Below are the code and all the weights of a small trained network. Each question names an input and a class and asks about switching units off, where a switched-off unit gives its printed mean instead of its output.

import numpy as np


def w(rows, s, z=0):
    codes = np.array(rows[::2]) - 128.0
    scale = np.full(codes.shape[1], s)
    scale[-1] = z or s
    return codes * scale


def norm(h):
    return h / np.sqrt((h * h).mean(-1, keepdims=True) + 1e-5)


def f(y):
    return y / 2 * (1 + np.tanh(0.7978845608 * (y + 0.044715 * y**3)))


def log_softmax(a):
    a = a - a.max(-1, keepdims=True)
    return a - np.log(np.exp(a).sum(-1, keepdims=True))


def net(x, mask):
    res = np.array(x, float).reshape(1, 2) / 4 @ E
    u = 0
    for l in range(2):
        y = f(norm(res) @ A[l][:, :-1].T + A[l][:, -1])
        res = res + np.where(mask[u : u + 10], y, B[l][:, -1]) @ B[l][:, :-1]
        u += 10
    return log_softmax(norm(res)[-1] @ U[:, :-1].T + U[:, -1])


A, B = {}, {}
E = w([
[1,189,108,82,5,107,180,104],'x0',
[74,179,37,191,209,95,207,91],'x1',
],0.0061)
A[0] = w([
[162,96,123,118,73,119,87,195,240],'L0N1',
[146,113,122,95,96,152,136,254,64],'L0N2',
[71,87,138,100,96,173,140,210,3],'L0N3',
[143,85,80,104,168,65,110,164,213],'L0N4',
[106,125,75,111,152,116,177,153,158],'L0N5',
[158,135,115,109,174,76,77,166,65],'L0N6',
[143,140,99,110,162,97,153,51,116],'L0N7',
[212,140,165,120,182,133,145,152,80],'L0N8',
[59,164,125,68,147,135,105,60,205],'L0N9',
[139,129,96,127,171,92,165,137,104],'L0N10',
],0.0071,0.0017)
B[0] = w([
[124,192,109,223,177,112,163,169,253],'L0N1',
[149,217,50,127,3,131,187,147,179],'L0N2',
[155,219,92,146,234,139,134,170,176],'L0N3',
[59,168,112,148,74,179,157,105,183],'L0N4',
[127,197,80,153,161,191,41,176,188],'L0N5',
[112,136,62,95,117,163,183,42,166],'L0N6',
[241,156,141,111,85,100,101,239,174],'L0N7',
[116,153,149,40,119,109,198,68,234],'L0N8',
[179,63,85,130,208,200,67,128,224],'L0N9',
[122,210,141,163,97,91,150,160,176],'L0N10',
],0.0048,0.0036)
A[1] = w([
[175,84,164,134,199,133,139,96,126],'L1N1',
[79,206,180,105,114,169,126,146,72],'L1N2',
[151,103,134,99,115,188,4,158,111],'L1N3',
[1,105,116,34,87,124,99,123,105],'L1N4',
[150,119,221,114,57,145,90,190,22],'L1N5',
[121,128,151,80,98,137,138,165,83],'L1N6',
[166,172,113,140,122,182,116,145,149],'L1N7',
[142,130,195,80,85,75,162,110,32],'L1N8',
[161,129,147,147,134,145,112,143,120],'L1N9',
[177,113,154,95,90,114,146,122,254],'L1N10',
],0.01,0.0017)
B[1] = w([
[43,34,190,82,56,156,49,158,217],'L1N1',
[127,110,173,73,118,122,158,113,232],'L1N2',
[133,181,149,103,84,87,255,113,213],'L1N3',
[140,30,210,113,161,159,62,123,253],'L1N4',
[144,146,5,243,194,136,78,144,242],'L1N5',
[85,144,120,122,160,124,138,93,169],'L1N6',
[120,94,161,106,97,125,144,120,248],'L1N7',
[173,161,69,140,98,112,186,156,157],'L1N8',
[52,151,98,87,138,145,107,45,161],'L1N9',
[100,163,143,122,191,109,142,141,190],'L1N10',
],0.0083,0.0056)
U = w([
[70,3,190,75,150,174,96,123,217],'0',
[123,175,42,222,170,149,131,169,203],'1',
[140,152,165,49,69,116,234,124,196],'2',
[173,105,117,117,96,94,105,94,11],'3',
[160,91,115,128,98,122,131,89,4],'4',
[164,104,120,119,95,71,103,99,3],'5',
[168,111,123,119,102,86,108,85,10],'6',
],0.016,0.0043)

Each question gives the input, the list of numbers given to net, and the class t.
The units are the neurons (one row each of A and B). Each row of codes is followed by its name. A weight is (code - 128) times the scale printed after its matrix; where a second scale follows, it is the last column's (A, B and U).
mask holds one flag per neuron, layer by layer. A switched-off neuron (its flag False) gives its mean, the last column of its row in B, instead of its output. The means were averaged over made-up inputs and are rounded, as every weight is.
A unit's drop is (log p(t) with every unit on - log p(t) with that unit switched off) / (log p(t) with every unit on - log p(t) with every unit switched off).
The circuit of an input: a set's keep is (log p(t) with only the set's units on - log p(t) with every unit switched off) / (log p(t) with every unit on - log p(t) with every unit switched off). Starting from the 12 units with the biggest drops (on a tie, the unit counted first), units are removed one at a time, each time the one whose removal leaves the highest keep (on an exact tie, the one counted first), for as long as the keep stays at least 0.8.
units of the circuit, in order: the units of the circuit, biggest drop first
k most important neurons: the k neurons with the biggest drops, biggest first
top k neurons in layer l: the k neurons of layer l with the biggest drops, biggest first
drop of u: that unit's drop, to one decimal
input [7,-3], class 0: units of the circuit, in order => L1N4
input [-2,2], class 2: units of the circuit, in order => L1N5, L1N4
input [8,7], class 0: units of the circuit, in order => L1N4, L0N1
input [0,0], class 2: top 3 neurons in layer 0 => L0N6, L0N1, L0N8
input [-7,-8], class 1: 2 most important neurons => L1N5, L0N9
input [-1,-3], class 2: 2 most important neurons => L0N1, L0N7
input [1,-1], class 2: top 2 neurons in layer 1 => L1N5, L1N4
input [1,3], class 2: top 3 neurons in layer 0 => L0N5, L0N1, L0N7
input [-3,3], class 2: 2 most important neurons => L1N5, L0N9
input [2,-3], class 2: top 3 neurons in layer 0 => L0N3, L0N7, L0N1
input [0,2], class 2: 2 most important neurons => L1N5, L0N5
input [1,-7], class 1: drop of L1N5 => 0.6
input [0,-7], class 1: drop of L1N1 => 0.0
input [0,-2], class 2: drop of L1N5 => 0.7
input [-8,5], class 0: units of the circuit, in order => L1N1
